[  5.2  -7.1  -1.1 -11.0  -4.1   1.0 -11.0  27.3  -0.5   0.5   1.6   4.8
   4.2  -0.1  -8.9   7.8  17.6  46.1  25.3  -5.2  32.0  -1.8   6.5 -15.3
   2.4   4.6  -0.3  -0.3 -13.2  26.5  -0.5  -0.2] => NZ [62]
[  2.6 -14.0   6.1  -5.4  -7.7   6.4 -22.3  20.2 -11.9  -1.1   4.4  16.2
   5.7  -4.9 -22.7  -0.7  15.8  26.6  28.8   1.6  29.9  -1.4   7.7 -16.4
   3.5   6.5  -1.9   2.9  -8.2  16.0  14.7  -0.6] => Gq [66]
[ 15.8  -4.0  17.4  -4.1   3.0   5.1 -10.2  15.3  -3.0  -0.5  -0.7  -8.9
   7.6  -8.3 -10.8   4.1   8.7  18.4  30.1  -0.1  -1.4  -4.6  -2.5 -15.4
   3.6   1.3  -1.6   6.8  -8.2  18.9   8.3 -10.1] => NZ [63]
[  5.3 -16.4   0.5  -0.2  -3.7  11.1 -26.8   2.1 -18.7   7.0   6.4  24.1
   8.6  -1.4 -23.9   8.3  17.3  34.5  13.1  -8.5  32.4  -4.6   0.2 -18.5
  -1.9   1.4  -5.9  -2.1   8.9  26.4  23.5   1.0] => Gq [66]
[ 10.1  -9.3  -6.3  -9.1  -4.9   1.9  -6.8  17.1  -2.6  -0.3   6.6  12.1
   0.2   2.3 -13.3   2.2  17.8  29.9  32.2 -13.9  37.5  -3.4  -2.0 -20.2
  16.3   1.0  -0.1   1.6  -9.3  33.5  10.8   1.6] => NZ [62]
[-14.7  -7.3  -1.4  -8.4  -6.4   2.2   5.3   5.4  -1.1   0.0   8.6  19.9
  -0.5   7.3 -11.9  -2.7  11.6  -5.7  18.0  -4.7  36.6   1.3  -0.6  -1.8
  12.2  -0.8  -2.1 -11.3   3.1  -4.4  15.9   7.3] => Gq [59]
[ -2.4 -14.6  10.0  -5.0 -10.1   5.1 -18.0   6.5 -18.0   3.8   6.2  26.4
   1.9  -1.0 -27.6   0.4  19.5  17.5  22.2  -5.0  40.8  -2.1   0.0 -14.9
   9.6  -0.3  -3.3  -4.7   3.0   1.3  31.0   5.3] => Gq [59]
[  6.6  -5.9   3.1 -13.3  -9.6   0.1  -6.1  22.1  -4.3  -2.6   8.3  12.9
   3.9   5.3  -8.8   3.7  19.8  29.7  27.2 -12.1  44.3  -1.2   1.9 -18.2
  17.8   0.3   3.4  -3.6 -10.0  26.0  11.1   6.4] => NZ [62]
[  4.5   1.9  15.9 -11.3  -5.2  -1.5  -6.1  18.2  -6.3  -0.7   2.8   3.5
   3.1  -0.7  -2.9   0.7  13.9  19.1  25.1  -1.1  26.3  -2.0   0.4 -11.5
   9.3   1.7   0.8  -1.4  -7.4  -1.1  12.6   4.3] => NZ [62]
[ -4.0 -15.4   6.9  -6.1  -8.4  -6.6 -17.2  18.1  -9.7   0.3   6.8  18.1
   2.9   0.5 -19.3  -2.8  19.2  20.2  28.0  -1.5  39.9   0.2   3.5 -13.8
   6.6   1.4  -1.3  -3.3  -4.4   4.8  20.6   3.5] => Gq [59]
[ 5.0 -2.1 11.7 -7.6  2.2 -0.3  0.5 18.7  5.1 -5.7  2.9 -6.1  2.7 -4.9
 -8.4  0.2 10.3  3.8 25.8 -2.1  8.8 -2.0 -1.8 -7.0 11.7 -1.4  1.6 -0.1
 -6.3 11.4  8.2 -4.7] => NZ [63]
[ 5.3 -2.1  9.2 -7.5  3.4 -1.9 -4.1 24.5  7.2  0.2  2.5 -9.6  6.9 -4.0
 -7.4 -1.9 12.2  9.8 23.5  3.0  2.8 -2.1  0.5 -6.0  0.8  0.2  0.7  0.7
 -6.3 14.4  4.6 -3.2] => NZ [63]
[ -2.4 -17.9   8.7 -13.6 -14.7   6.2 -17.8  10.3 -20.5   3.2  18.7  42.5
   3.0   9.7 -29.0   0.4  31.1  28.5  40.5 -19.2  64.5  -3.9  -1.9 -18.5
  27.2  -3.6  -2.3 -10.4   1.2  19.7  43.2  12.5] => Gq [59]
